Below are the code and all the weights of a small trained network. Each question names an input and a target symbol and asks about switching units off, where a switched-off unit gives its printed mean instead of its output.

import numpy as np


def w(rows, s, z=0):
    codes = np.array(rows[::2]) - 128.0
    scale = np.full(codes.shape[1], s)
    scale[-1] = z or s
    return codes * scale


def f(y):
    return np.maximum(y, 0)


def softmax(a):
    e = np.exp(a - a.max(-1, keepdims=True))
    return e / e.sum(-1, keepdims=True)


def log_softmax(a):
    a = a - a.max(-1, keepdims=True)
    return a - np.log(np.exp(a).sum(-1, keepdims=True))


def net(x, mask):
    ids = ['αγδζηθμπστφψω'.index(c) for c in x.split()]
    T = len(ids)
    res = E[ids] + P[:T]
    q, k, v = (res @ M[0].T for M in (Q, K, V))
    z = softmax(np.where(np.tri(T) > 0, q @ k.T / 2**0.5, -1e9)) @ v
    res = res + np.where(mask[0], z, O[0][:, -1]) @ O[0][:, :-1]
    y = f(res @ A[0][:, :-1].T + A[0][:, -1])
    res = res + np.where(mask[1:9], y, B[0][:, -1]) @ B[0][:, :-1]
    return log_softmax(res[-1] @ U[:, :-1].T + U[:, -1])


Q, K, V, O, A, B = {}, {}, {}, {}, {}, {}
E = w([
[70,167,109],'α',
[238,195,209],'γ',
[87,177,101],'δ',
[96,39,45],'ζ',
[60,168,116],'η',
[85,194,93],'θ',
[87,167,100],'μ',
[95,131,121],'π',
[232,4,197],'σ',
[228,199,42],'τ',
[206,142,115],'φ',
[22,180,131],'ψ',
[45,231,90],'ω',
],0.011)
P = w([
[6,254,121],'0',
[55,222,121],'1',
[91,207,109],'2',
[134,193,103],'3',
[159,196,85],'4',
[185,198,70],'5',
[94,231,107],'6',
],0.0042)
Q[0] = w([
[52,250,72],'H0',
[164,134,171],'H0',
],0.015)
K[0] = w([
[231,70,123],'H0',
[115,244,218],'H0',
],0.011)
V[0] = w([
[87,36,13],'H0',
[1,82,249],'H0',
],0.0066)
O[0] = w([
[87,63,35,255],'H0',
[4,112,194,64],'H0',
],0.012,0.0041)
A[0] = w([
[198,244,173,224],'N0',
[84,69,207,203],'N1',
[142,194,92,163],'N2',
[170,135,160,254],'N3',
[99,200,181,131],'N4',
[141,189,110,232],'N5',
[52,112,73,230],'N6',
[67,129,88,167],'N7',
],0.011,0.0052)
B[0] = w([
[48,85,141,199],'N0',
[254,84,178,135],'N1',
[105,88,82,179],'N2',
[127,44,147,155],'N3',
[40,199,229,157],'N4',
[137,94,112,185],'N5',
[194,205,116,252],'N6',
[159,155,146,209],'N7',
],0.0098,0.015)
U = w([
[157,138,166,134],'α',
[221,224,2,210],'γ',
[27,214,98,4],'δ',
[237,73,205,198],'ζ',
[145,133,143,84],'η',
[64,9,6,66],'θ',
[195,170,215,101],'μ',
[122,124,123,83],'π',
[104,49,107,199],'σ',
[61,147,89,43],'τ',
[124,129,122,68],'φ',
[166,108,140,56],'ψ',
[38,62,149,177],'ω',
],0.0048,0.0038)

Each question gives the input, a string of symbols that net reads in full, and the target symbol t.
The units are the heads (2 rows each of Q, K, V and O) and the neurons (one row each of A and B). Each row of codes is followed by its name. A weight is (code - 128) times the scale printed after its matrix; where a second scale follows, it is the last column's (O, A, B and U).
mask holds one flag per unit, heads first, then neurons. A switched-off unit (its flag False) gives its mean, the last column of its rows in O or B, instead of its output. The means were averaged over made-up inputs and are rounded, as every weight is.
A unit's drop is (log p(t) with every unit on - log p(t) with that unit switched off) / (log p(t) with every unit on - log p(t) with every unit switched off).
The circuit of an input: a set's keep is (log p(t) with only the set's units on - log p(t) with every unit switched off) / (log p(t) with every unit on - log p(t) with every unit switched off). Starting from all 9 units, units are removed one at a time, each time the one whose removal leaves the highest keep (on an exact tie, the one counted first), for as long as the keep stays at least 0.8.
units of the circuit, in order: the units of the circuit, biggest drop first
k most important neurons: the k neurons with the biggest drops, biggest first
drop of u: that unit's drop, to one decimal
input ζ π γ η ω ζ ψ, target γ: units of the circuit, in order	[H0 N0 N4]
input γ ω δ, target ω: 2 most important neurons	[N0 N6]
input ψ ζ ψ τ ω, target θ: 3 most important neurons	[N6 N0 N2]
input γ γ ω ψ ω ω, target ω: units of the circuit, in order	[H0 N0 N6 N3]
input ψ ω η ψ γ τ α, target θ: 2 most important neurons	[N0 N6]
input ω ψ ζ ω ζ, target γ: 2 most important neurons	[N0 N6]
input φ γ ψ, target ω: 2 most important neurons	[N6 N0]
input ψ μ ω ζ ω ζ α, target γ: most important neuron	[N0]
input π ω α ζ τ α α, target θ: 2 most important neurons	[N6 N2]
input ζ η η α ω γ η, target ω: 2 most important neurons	[N0 N6]
input φ π ω γ ψ, target ω: 2 most important neurons	[N0 N6]
input ω ζ ζ, target γ: drop of N6	0.3
input ψ ω ψ, target μ: drop of N4	0.2
input ω ζ η, target γ: drop of N3	0.1
input ψ ζ ζ ψ, target γ: drop of N6	0.3
